Below is a small trained network, with its code and all its weights. Each question gives an input and a class and asks what happens when units are switched off, that is, made to give their printed mean instead of their output.

import numpy as np


def w(rows, s, z=0):
    codes = np.array(rows[::2]) - 128.0
    scale = np.full(codes.shape[1], s)
    scale[-1] = z or s
    return codes * scale


def norm(h):
    return h / np.sqrt((h * h).mean(-1, keepdims=True) + 1e-5)


def f(y):
    return np.maximum(y, 0)


def log_softmax(a):
    a = a - a.max(-1, keepdims=True)
    return a - np.log(np.exp(a).sum(-1, keepdims=True))


def net(x, mask):
    res = np.array(x, float).reshape(1, 4) / 4 @ E
    u = 0
    for l in range(3):
        y = f(norm(res) @ A[l][:, :-1].T + A[l][:, -1])
        res = res + np.where(mask[u : u + 6], y, B[l][:, -1]) @ B[l][:, :-1]
        u += 6
    return log_softmax(norm(res)[-1] @ U[:, :-1].T + U[:, -1])


A, B = {}, {}
E = w([
[4,44,161,99,155,146,75,164],'x0',
[100,158,100,110,135,143,180,160],'x1',
[99,160,181,80,34,163,173,10],'x2',
[134,132,123,121,94,123,94,139],'x3',
],0.0044)
A[0] = w([
[144,143,149,121,112,90,149,98,58],'0.n0',
[1,76,129,129,135,139,87,121,253],'0.n1',
[132,124,127,127,161,119,141,150,205],'0.n2',
[104,98,124,144,159,81,92,143,155],'0.n3',
[80,139,164,130,61,125,163,68,157],'0.n4',
[128,147,140,109,86,118,112,150,142],'0.n5',
],0.01,0.00067)
B[0] = w([
[60,117,101,154,85,189,130,192,171],'0.n0',
[114,134,254,92,96,104,138,149,254],'0.n1',
[177,117,117,155,111,132,45,150,171],'0.n2',
[85,157,107,152,157,180,169,171,205],'0.n3',
[166,143,135,35,134,116,94,64,231],'0.n4',
[141,125,133,171,180,136,167,108,147],'0.n5',
],0.0094,0.0079)
A[1] = w([
[128,136,157,129,153,110,135,131,164],'1.n0',
[136,124,11,130,135,164,111,53,2],'1.n1',
[119,111,55,160,148,131,109,100,55],'1.n2',
[184,123,128,106,129,108,81,122,29],'1.n3',
[159,136,54,188,133,140,133,127,118],'1.n4',
[72,105,146,141,108,164,130,112,215],'1.n5',
],0.012,0.0012)
B[1] = w([
[191,94,119,102,143,154,76,149,184],'1.n0',
[77,74,120,209,75,246,120,127,212],'1.n1',
[129,177,44,161,89,86,223,84,171],'1.n2',
[78,143,115,122,157,147,184,151,188],'1.n3',
[107,129,141,85,152,48,93,85,253],'1.n4',
[144,185,54,118,152,77,160,127,194],'1.n5',
],0.012,0.0054)
A[2] = w([
[132,107,135,112,91,121,188,86,168],'2.n0',
[148,93,94,155,135,43,158,69,60],'2.n1',
[191,105,147,176,132,128,154,116,43],'2.n2',
[147,137,97,136,128,254,115,110,103],'2.n3',
[85,75,198,140,65,194,178,146,4],'2.n4',
[159,118,163,202,142,145,162,254,81],'2.n5',
],0.014,0.0015)
B[2] = w([
[192,94,177,140,125,125,103,169,198],'2.n0',
[111,186,79,109,211,98,174,176,236],'2.n1',
[130,179,105,102,146,134,130,115,128],'2.n2',
[116,115,103,211,70,148,179,122,240],'2.n3',
[196,145,3,138,135,151,150,49,255],'2.n4',
[44,56,181,207,109,131,52,177,244],'2.n5',
],0.013,0.0082)
U = w([
[79,189,59,112,243,58,170,166,147],'0',
[26,51,188,197,132,145,48,196,188],'1',
[148,103,42,203,59,217,182,47,2],'2',
[171,124,223,2,114,136,117,72,142],'3',
],0.0084,0.00072)

Each question gives the input, the list of numbers given to net, and the class t.
The units are the neurons (one row each of A and B). Each row of codes is followed by its name. A weight is (code - 128) times the scale printed after its matrix; where a second scale follows, it is the last column's (A, B and U).
mask holds one flag per neuron, layer by layer. A switched-off neuron (its flag False) gives its mean, the last column of its row in B, instead of its output. The means were averaged over made-up inputs and are rounded, as every weight is.
A unit's drop is (log p(t) with every unit on - log p(t) with that unit switched off) / (log p(t) with every unit on - log p(t) with every unit switched off).
most important unit: the unit with the biggest drop
k most important neurons: the k neurons with the biggest drops, biggest first
top k neurons in layer l: the k neurons of layer l with the biggest drops, biggest first
drop when u is switched off: that unit's drop, to one decimal
input [0,8,0,0], class 0: most important unit : 0.n1
input [-6,-2,-2,3], class 0: 3 most important neurons : 0.n1, 0.n4, 1.n4
input [-5,8,-1,5], class 0: 2 most important neurons : 0.n1, 0.n4
input [-7,4,0,-8], class 0: 3 most important neurons : 0.n4, 0.n1, 1.n4
input [-1,-3,-8,7], class 0: 2 most important neurons : 0.n1, 1.n4
input [7,-6,1,7], class 3: 2 most important neurons : 1.n1, 0.n1
input [-1,0,-1,2], class 0: 2 most important neurons : 0.n1, 0.n4
input [0,-6,-8,4], class 0: 2 most important neurons : 0.n1, 1.n4
input [1,1,0,-8], class 1: 2 most important neurons : 0.n4, 1.n4
input [-5,4,-3,-3], class 0: 3 most important neurons : 0.n1, 0.n4, 1.n4
input [7,0,1,-7], class 3: 2 most important neurons : 0.n1, 1.n1
input [-8,-8,0,0], class 0: top 2 neurons in layer 0 : 0.n4, 0.n1
input [0,-4,-2,-6], class 0: drop when 0.n1 is switched off : 3.5
input [-1,-6,-5,-8], class 0: drop when 0.n1 is switched off : 5.0
input [4,8,-1,-5], class 1: most important unit : 0.n4
input [-2,2,0,3], class 0: drop when 0.n4 is switched off : 2.6
